Below are the code and all the weights of a small trained network. Each question names an input and a class and asks about switching units off, where a switched-off unit gives its printed mean instead of its output.

import numpy as np


def w(rows, s, z=0):
    codes = np.array(rows[::2]) - 128.0
    scale = np.full(codes.shape[1], s)
    scale[-1] = z or s
    return codes * scale


def f(y):
    return np.maximum(y, 0)


def log_softmax(a):
    a = a - a.max(-1, keepdims=True)
    return a - np.log(np.exp(a).sum(-1, keepdims=True))


def net(x, mask):
    res = np.array(x, float).reshape(1, 7) / 4 @ E
    y = f(res @ A[0][:, :-1].T + A[0][:, -1])
    res = res + np.where(mask, y, B[0][:, -1]) @ B[0][:, :-1]
    return log_softmax(res[-1] @ U[:, :-1].T + U[:, -1])


A, B = {}, {}
E = w([
[130,126,126,127,130,126,136],'x0',
[189,56,193,101,231,181,151],'x1',
[117,55,217,216,33,123,130],'x2',
[72,36,86,120,183,47,247],'x3',
[134,49,29,94,39,254,142],'x4',
[121,127,133,130,120,135,101],'x5',
[184,185,78,214,184,139,197],'x6',
],0.006)
A[0] = w([
[113,160,61,103,185,134,126,179],'n0',
[114,88,7,136,70,161,129,100],'n1',
[97,196,119,77,171,162,137,47],'n2',
[141,88,161,198,103,133,151,50],'n3',
[148,155,117,188,151,182,149,137],'n4',
[75,76,91,114,141,104,181,200],'n5',
[162,189,122,133,89,182,167,3],'n6',
[66,46,107,114,162,92,185,199],'n7',
[181,71,208,98,190,187,156,88],'n8',
[190,176,92,238,144,148,226,206],'n9',
[100,154,72,76,166,122,108,201],'n10',
[105,128,182,173,55,110,171,58],'n11',
[96,209,170,182,187,79,112,66],'n12',
[179,85,133,93,118,201,177,53],'n13',
[184,148,153,121,134,186,73,208],'n14',
[77,183,88,124,48,91,137,175],'n15',
[186,114,57,123,101,206,138,40],'n16',
[106,110,98,147,99,178,149,18],'n17',
[136,160,182,149,164,78,110,52],'n18',
],0.011,0.0034)
B[0] = w([
[179,74,126,202,100,135,110,205],'n0',
[164,135,168,113,160,33,111,222],'n1',
[186,81,113,171,76,148,183,173],'n2',
[212,45,88,197,110,140,159,173],'n3',
[60,106,190,121,82,93,88,182],'n4',
[137,184,211,145,71,143,110,208],'n5',
[101,129,183,102,142,124,154,160],'n6',
[113,157,218,122,54,173,121,222],'n7',
[105,151,140,216,203,72,137,202],'n8',
[85,90,191,123,142,146,54,254],'n9',
[118,40,105,212,60,151,92,206],'n10',
[215,75,95,145,149,146,85,188],'n11',
[128,98,129,78,63,74,150,225],'n12',
[131,154,139,131,136,46,124,181],'n13',
[104,148,228,163,99,153,171,220],'n14',
[158,187,164,166,255,149,96,227],'n15',
[162,102,151,72,65,62,118,197],'n16',
[105,125,134,88,139,63,201,159],'n17',
[122,116,90,56,57,87,153,191],'n18',
],0.0086)
U = w([
[160,131,109,72,112,5,184,101],'0',
[136,168,171,147,104,176,138,163],'1',
[88,95,150,127,148,148,64,167],'2',
[147,150,129,168,132,103,155,243],'3',
[217,63,73,199,119,153,162,98],'4',
[151,148,144,143,132,134,138,182],'5',
[142,209,131,203,184,78,147,131],'6',
[144,177,37,114,188,171,216,1],'7',
],0.011,0.0046)

Each question gives the input, the list of numbers given to net, and the class t.
The units are the neurons (one row each of A and B). Each row of codes is followed by its name. A weight is (code - 128) times the scale printed after its matrix; where a second scale follows, it is the last column's (A, B and U).
mask holds one flag per neuron, in row order. A switched-off neuron (its flag False) gives its mean, the last column of its row in B, instead of its output. The means were averaged over made-up inputs and are rounded, as every weight is.
A unit's drop is (log p(t) with every unit on - log p(t) with that unit switched off) / (log p(t) with every unit on - log p(t) with every unit switched off).
The circuit of an input: a set's keep is (log p(t) with only the set's units on - log p(t) with every unit switched off) / (log p(t) with every unit on - log p(t) with every unit switched off). Starting from the 12 units with the biggest drops (on a tie, the unit counted first), units are removed one at a time, each time the one whose removal leaves the highest keep (on an exact tie, the one counted first), for as long as the keep stays at least 0.8.
units of the circuit, in order: the units of the circuit, biggest drop first
unit that matters most: the unit with the biggest drop
k most important neurons: the k neurons with the biggest drops, biggest first
drop of u: that unit's drop, to one decimal
input [-2,-5,-8,8,-3,-3,3], class 1: unit that matters most	n7
input [4,6,-1,6,2,-5,2], class 1: 2 most important neurons	(n7 n5)
input [7,-7,-2,-6,2,3,7], class 2: units of the circuit, in order	(n9 n4)
input [-5,-6,1,3,5,-3,2], class 6: units of the circuit, in order	(n15 n1)
input [3,0,0,3,5,1,-4], class 0: units of the circuit, in order	(n1 n9)
input [6,0,-8,-7,2,2,0], class 4: units of the circuit, in order	(n2 n10)
input [2,7,-7,-2,-5,6,1], class 4: 3 most important neurons	(n2 n0 n10)
input [-7,-4,-8,3,2,2,-5], class 4: units of the circuit, in order	(n10 n0)
input [-8,3,-7,3,1,-1,8], class 2: 3 most important neurons	(n9 n4 n3)
input [0,8,-4,6,5,-2,-5], class 6: 2 most important neurons	(n8 n13)
input [3,5,3,-7,-8,-2,8], class 0: 2 most important neurons	(n12 n18)
input [-6,7,7,-2,7,7,8], class 2: 3 most important neurons	(n9 n4 n12)
input [-7,-7,8,6,-2,1,-4], class 4: 3 most important neurons	(n11 n3 n9)
input [1,-8,5,-3,3,1,-7], class 6: units of the circuit, in order	(n15 n9 n1)
input [-2,-1,-3,1,6,-1,-1], class 0: unit that matters most	n1
input [1,-7,8,-5,-1,0,-7], class 4: 3 most important neurons	(n11 n9 n3)
input [5,-1,2,5,7,4,-6], class 0: 2 most important neurons	(n1 n17)
input [-3,6,6,7,7,-7,-4], class 0: 3 most important neurons	(n13 n17 n1)
input [4,5,5,6,-2,1,-1], class 1: 3 most important neurons	(n7 n5 n1)
input [-1,8,-4,4,3,-3,5], class 6: unit that matters most	n8
input [-1,-2,-1,6,1,0,3], class 1: units of the circuit, in order	(n7 n5)
input [-6,-8,4,-5,1,4,-5], class 6: 2 most important neurons	(n15 n9)
input [2,4,3,8,-1,6,3], class 1: drop of n7	0.6
input [0,-7,-4,-7,-3,-7,8], class 2: drop of n11	0.0
input [4,8,1,-4,-5,4,-6], class 6: drop of n10	0.1
input [2,2,-5,-7,-1,1,8], class 2: drop of n9	0.7
input [-5,5,-1,7,-1,1,5], class 1: units of the circuit, in order	(n7)
